Each row has a name. After each piece below comes the name of the row it's from, unless a question asks for something else. Each question is about the rows just above it. Places in a row count from 0.

[101  91  94 107 161 157  96  87  90 143  88 116 146  96 152] : bidav
[156 127 117 151 136 136 132 123 125  78 160 125  75 130  93] : zan
[127  72 131 118 104  96  84  77  47 123 128 120 135  78 116] : rad
[131  59  95 130 146 139  71  50  48 108 125 112 115  68 117] : patup
[119 111 161 106  73  67 119 129  82 147 123 131 158 111 128] : dul
[127 154 119 124 122 128 154 161 161 126 123 130 123 152 134] : gok
[108 111 156  98  85  78 117 128  86 153 109 130 164 111 137] : dotu
[109 109 156 100  83  76 115 125  82 156 111 129 166 109 138] : muv
[132  97 153 119  78  71 107 110  68 128 138 127 139  99 114] : Peti
[112  73  83 117 161 157  80  65  72 134  99 112 138  80 145] : Rebid
[108 148 110 114 159 160 145 149 156 135 100 127 130 146 146] : der
Changed der: [108 148 110 114 158 160 145 149 156 135 100 127 130 146 146]. Place and old value:	4, [159]
Where does [108 147 110 114 159 160 145 149 156 135 100 127 130 146 146] differ from der, and what was there?	1, [148]

[ 83 105  88 206]  vupen
[159  59 152  43]  gat
[ 38 173  69 123]  geke
Does one of the named rows hold [173  69] side by side, in this order?	yes
Does one of the named rows hold [ 88 205] side by side, in this order?	no

[130 131 128 131 128 129 128 128 126 128 126 127 130 128 129 129 129 128
 127 128 127 128 128 129 127 128 131 129] : rago
[216  80 122 164 138 195 123 175 157 144 223  97 116 122 142 190  45 145
  58 119 134 140 154 118 163 109 127  86] : Netos
[132 126 128  98 103 117 146 181 136 109 205 121 163 121 175 131  75 151
  94 129 131 122 141 141 160 106 165  85] : miz
[127 127 127 135 127 130 127 125 125 126 132 129 125 126 125 128 140 126
 127 130 128 129 127 125 128 132 136 131] : dun
[128 126 107 158 110 132 131  88 154  73  73 156  87 101 111 128 211 111
 144 117 155 138 150 121 103 156 160 179] : teg
[127 127 127 135 127 130 127 125 125 126 132 129 125 126 125 128 140 126
 127 130 128 129 131 128 128 127 126 129] : Ruv
One entry of dun was changed: [127 127 127 135 127 130 127 125 125 126 132 129 125 126 125 128 140 126
 127 129 128 129 127 125 128 132 136 131]. Where, and from what?	19, [130]
One entry of Netos was changed: [216  80 122 164 138 195 123 175 157 144 223  97 116 122 142 190  45 145
  58 119 134 140 154 118 164 109 127  86]. Where, and from what?	24, [163]

[132 108 133 126 144 145 124 139  95 100] : Serit
[131  81 134 113 143 114 148 113 129 123] : baf
[ 92 212 128 151 114 182  84 200 124 124] : Tefe
[ 99 171 105 152 130 108 134 103  84 119] : vogip
[ 99 171 105 152 130 108 134 150  84 119] : Tato
[131  81 154 113 143 114 148 113 129 123] : senu
[108 161 153 108 111 145 124 160 124 136] : birad
[163 118 142  75 138 141 120  81 175 150] : naz
[ 99 208 131 187 102 176 109 184 120 130] : vigu
[168  44 170  79 137 132 140 120 180 125] : Lor
[132 108 133 126 144 145 124 139 155 116] : tar
Is [149 113 129] printed in one of the named rows, side by side and in this order?	no
Does one of the named rows hold [148 113 129 123] side by side, in this order?	yes

[111 154 125 128 111 123 135 102 106 199]  dobal
[114 155 123 128 112 123 137  99 105 124]  vodum
[111 154 125 128 111 123 135 102 106 123]  tiza
[114 155 123 132 112 123 137  99 105 124]  Rab
One entry of tiza was changed: [111 154 125 128 111 124 135 102 106 123]. Where, and from what?	5, [123]
Among the named rows, does one hold [123 135] next to each other, in this order?	yes
q: [111 154 125 128 111 123 135 102 106 199]	dobal

[127 142 158 115 156 144 122 106 129 116 104 130 134 142 117 128 120 103
 125] -> kan
[127 115 123 147 123 144 122 106 129 116 142 104 128 134 117 130 145 129
 101] -> bub
[127 115 123 147 123 144 122 106 129 127 142 158 115 157 129 129 120 103
 144] -> Guveg
The next entry after [123 144 122 106 129 116 142 104 128 134 117]:	[130]
What is the next entry after [147 123 144 122 106 129 127 142 158 115 157]?	[129]
Does one of the named rows hold [104 130 134] side by side, in this order?	yes
[142 104 128 134 117 130] is in which row?	bub
The next entry after [127 142 158 115 157]:	[129]
One entry of Guveg was changed: [127 115 123 147 123 144 123 106 129 127 142 158 115 157 129 129 120 103
 144]. Where, and from what?	6, [122]
One entry of kan was changed: [127 142 158 115 155 144 122 106 129 116 104 130 134 142 117 128 120 103
 125]. Where, and from what?	4, [156]

[201 209 183 214 122  85  72  64  90 208 141 153 114  44  56 186  44 133] : timis
[177 153  43 108 200 175  48 158 133  92 197 188 150 164 160 208 195 136] : vukik
[209  39 199 129 116  85 129 214  94 150  68 184 121  41 163 204 105  48] : Pel
[178  64  72 165  53 115 102  68 126 157 164  63  50 142 105 195  36 138] : Napap
[141 169  36 148 144 148 165  35 214  88 120  98 195 219  95  68  58 157] : zozul
[ 68  54  43 117 103 141 166 192 129 123  70 191  90 199 109  76 140 206] : Mefed
[209  39 199 129 116  85 129 214  94 150  68 184 121  41 163 204 105  83] : Duvob
q: [209  39 199 129 116  85 129 214  94 150  68 184 121  41 163 204 105  48]	Pel
One entry of Duvob was changed: [209  39 199 128 116  85 129 214  94 150  68 184 121  41 163 204 105  83]. Where, and from what?	3, [129]
The next entry after [141 166]:	[192]

